Below is a small trained network, with its code and all its weights. Each question gives an input and a target symbol and asks what happens when units are switched off, that is, made to give their printed mean instead of their output.

import numpy as np


def w(rows, s, z=0):
    codes = np.array(rows[::2]) - 128.0
    scale = np.full(codes.shape[1], s)
    scale[-1] = z or s
    return codes * scale


def f(y):
    return y / 2 * (1 + np.tanh(0.7978845608 * (y + 0.044715 * y**3)))


def softmax(a):
    e = np.exp(a - a.max(-1, keepdims=True))
    return e / e.sum(-1, keepdims=True)


def log_softmax(a):
    a = a - a.max(-1, keepdims=True)
    return a - np.log(np.exp(a).sum(-1, keepdims=True))


def net(x, mask):
    ids = ['αβηπτφψ'.index(c) for c in x.split()]
    T = len(ids)
    res = E[ids] + P[:T]
    r = res
    for j in range(3):
        rows = slice(2 * j, 2 * j + 2)
        q, k, v = (r @ M[0][rows].T for M in (Q, K, V))
        z = softmax(np.where(np.tri(T) > 0, q @ k.T / 2**0.5, -1e9)) @ v
        o = O[0][rows]
        res = res + np.where(mask[j], z, o[:, -1]) @ o[:, :-1]
    y = f(res @ A[0][:, :-1].T + A[0][:, -1])
    res = res + np.where(mask[3:19], y, B[0][:, -1]) @ B[0][:, :-1]
    return log_softmax(res[-1] @ U[:, :-1].T + U[:, -1])


Q, K, V, O, A, B = {}, {}, {}, {}, {}, {}
E = w([
[74,95,90,138,171],'α',
[203,81,200,239,220],'β',
[46,34,85,139,134],'η',
[184,137,114,158,7],'π',
[155,203,185,122,24],'τ',
[53,92,94,148,212],'φ',
[194,60,57,186,6],'ψ',
],0.012)
P = w([
[63,249,1,89,127],'0',
[34,166,167,208,133],'1',
[81,122,145,184,116],'2',
[109,111,127,171,114],'3',
[129,91,119,171,105],'4',
[155,94,108,181,109],'5',
[165,75,97,187,108],'6',
[167,84,96,200,111],'7',
],0.0095)
Q[0] = w([
[183,90,213,151,106],'h1',
[27,97,73,182,154],'h1',
[119,122,89,184,85],'h2',
[130,189,119,152,107],'h2',
[164,87,125,165,174],'h3',
[206,218,130,157,7],'h3',
],0.015)
K[0] = w([
[75,124,101,118,88],'h1',
[119,51,160,163,177],'h1',
[143,162,95,101,155],'h2',
[145,118,89,121,130],'h2',
[137,158,114,123,115],'h3',
[176,49,254,144,110],'h3',
],0.018)
V[0] = w([
[61,130,17,18,168],'h1',
[175,201,213,101,142],'h1',
[74,126,95,4,6],'h2',
[214,127,123,234,55],'h2',
[174,247,85,92,152],'h3',
[174,88,57,106,1],'h3',
],0.0077)
O[0] = w([
[76,169,106,214,56,93],'h1',
[202,68,113,103,71,2],'h1',
[5,159,236,112,99,95],'h2',
[133,158,35,77,153,170],'h2',
[98,113,173,186,254,177],'h3',
[176,227,208,110,148,161],'h3',
],0.008,0.0046)
A[0] = w([
[113,100,190,142,196,90],'n1',
[177,116,132,90,84,111],'n2',
[82,103,82,45,106,43],'n3',
[192,105,155,173,167,28],'n4',
[149,155,22,114,114,189],'n5',
[98,113,127,132,159,87],'n6',
[127,70,153,145,97,88],'n7',
[73,149,86,136,113,2],'n8',
[173,149,140,136,157,153],'n9',
[85,174,167,101,80,241],'n10',
[186,69,87,32,134,70],'n11',
[246,157,194,99,111,247],'n12',
[132,124,103,143,152,27],'n13',
[197,176,113,85,109,40],'n14',
[109,126,174,41,175,58],'n15',
[144,71,192,115,97,232],'n16',
],0.013,0.0048)
B[0] = w([
[167,151,78,115,48,253],'n1',
[200,100,98,125,139,161],'n2',
[109,134,128,61,84,153],'n3',
[133,94,127,65,39,239],'n4',
[80,127,211,83,199,245],'n5',
[197,114,147,140,130,173],'n6',
[117,146,124,159,109,157],'n7',
[178,129,223,106,108,175],'n8',
[110,114,135,82,131,202],'n9',
[179,118,91,152,166,254],'n10',
[86,177,135,254,95,241],'n11',
[28,108,99,104,157,237],'n12',
[138,112,141,102,109,154],'n13',
[166,74,161,171,137,155],'n14',
[130,166,203,133,108,159],'n15',
[204,168,141,116,167,168],'n16',
],0.0098,0.0081)
U = w([
[173,74,185,173,99,4],'α',
[114,3,172,151,231,177],'β',
[79,182,176,224,120,204],'η',
[97,118,212,108,85,59],'π',
[192,60,217,112,123,86],'τ',
[133,95,4,178,126,239],'φ',
[12,138,208,110,82,38],'ψ',
],0.0053,0.0039)

Each question gives the input, a string of symbols that net reads in full, and the target symbol t.
The units are the heads (2 rows each of Q, K, V and O) and the neurons (one row each of A and B). Each row of codes is followed by its name. A weight is (code - 128) times the scale printed after its matrix; where a second scale follows, it is the last column's (O, A, B and U).
mask holds one flag per unit, heads first, then neurons. A switched-off unit (its flag False) gives its mean, the last column of its rows in O or B, instead of its output. The means were averaged over made-up inputs and are rounded, as every weight is.
A unit's drop is (log p(t) with every unit on - log p(t) with that unit switched off) / (log p(t) with every unit on - log p(t) with every unit switched off).
The circuit of an input: a set's keep is (log p(t) with only the set's units on - log p(t) with every unit switched off) / (log p(t) with every unit on - log p(t) with every unit switched off). Starting from the 12 units with the biggest drops (on a tie, the unit counted first), units are removed one at a time, each time the one whose removal leaves the highest keep (on an exact tie, the one counted first), for as long as the keep stays at least 0.8.
circuit, biggest first: the units of the circuit, biggest drop first
top k neurons: the k neurons with the biggest drops, biggest first
heads that matter: for each layer, one digit per head in row order, 1 if its drop is at least 0.15 and else 0, layers parted by /
drop of u: that unit's drop, to one decimal
input β τ φ β η, target η: heads that matter : 100
input φ β φ, target φ: top 2 neurons : [n1 n5]
input τ η ψ ψ φ φ β α, target τ: heads that matter : 101
input φ φ β η τ, target φ: circuit, biggest first : [h2 h3 n10 n5]
input ψ π ψ β η η, target ψ: top 4 neurons : [n12 n15 n10 n9]
input β β φ τ ψ, target η: heads that matter : 011
input τ β π η, target τ: heads that matter : 101
input τ ψ β, target τ: heads that matter : 101
input π π τ ψ η α, target η: circuit, biggest first : [h3 h1]
input β β α β α τ, target β: heads that matter : 010
input β β η β ψ φ η, target η: top 3 neurons : [n11 n5 n10]
input ψ π φ β, target ψ: top 3 neurons : [n12 n10 n4]
input β φ π, target β: top 3 neurons : [n12 n14 n5]
input η η ψ, target η: heads that matter : 110
input φ φ β τ, target φ: heads that matter : 011
input ψ β β β π, target ψ: circuit, biggest first : [h3 h2 n5]
input β φ α α π τ, target β: top 3 neurons : [n12 n14 n1]
input ψ τ τ π φ φ β φ, target ψ: top 2 neurons : [n12 n15]
input ψ β ψ, target ψ: circuit, biggest first : [h3 h2 n5]
input τ η β β ψ α β φ, target τ: top 2 neurons : [n15 n4]
input β η α, target β: heads that matter : 011
input ψ α β φ ψ, target ψ: top 2 neurons : [n5 n3]
input β τ π ψ ψ, target β: top 3 neurons : [n5 n12 n14]
input ψ ψ ψ ψ φ, target η: top neuron : [n4]
input ψ π τ ψ ψ ψ α, target η: top 2 neurons : [n4 n15]
input β η ψ ψ ψ η α α, target β: top 3 neurons : [n5 n1 n11]
input ψ π β, target ψ: top 2 neurons : [n12 n10]
input ψ β τ α, target ψ: top 4 neurons : [n12 n15 n10 n9]
input τ η β η α π α, target τ: drop of h2 : 0.1
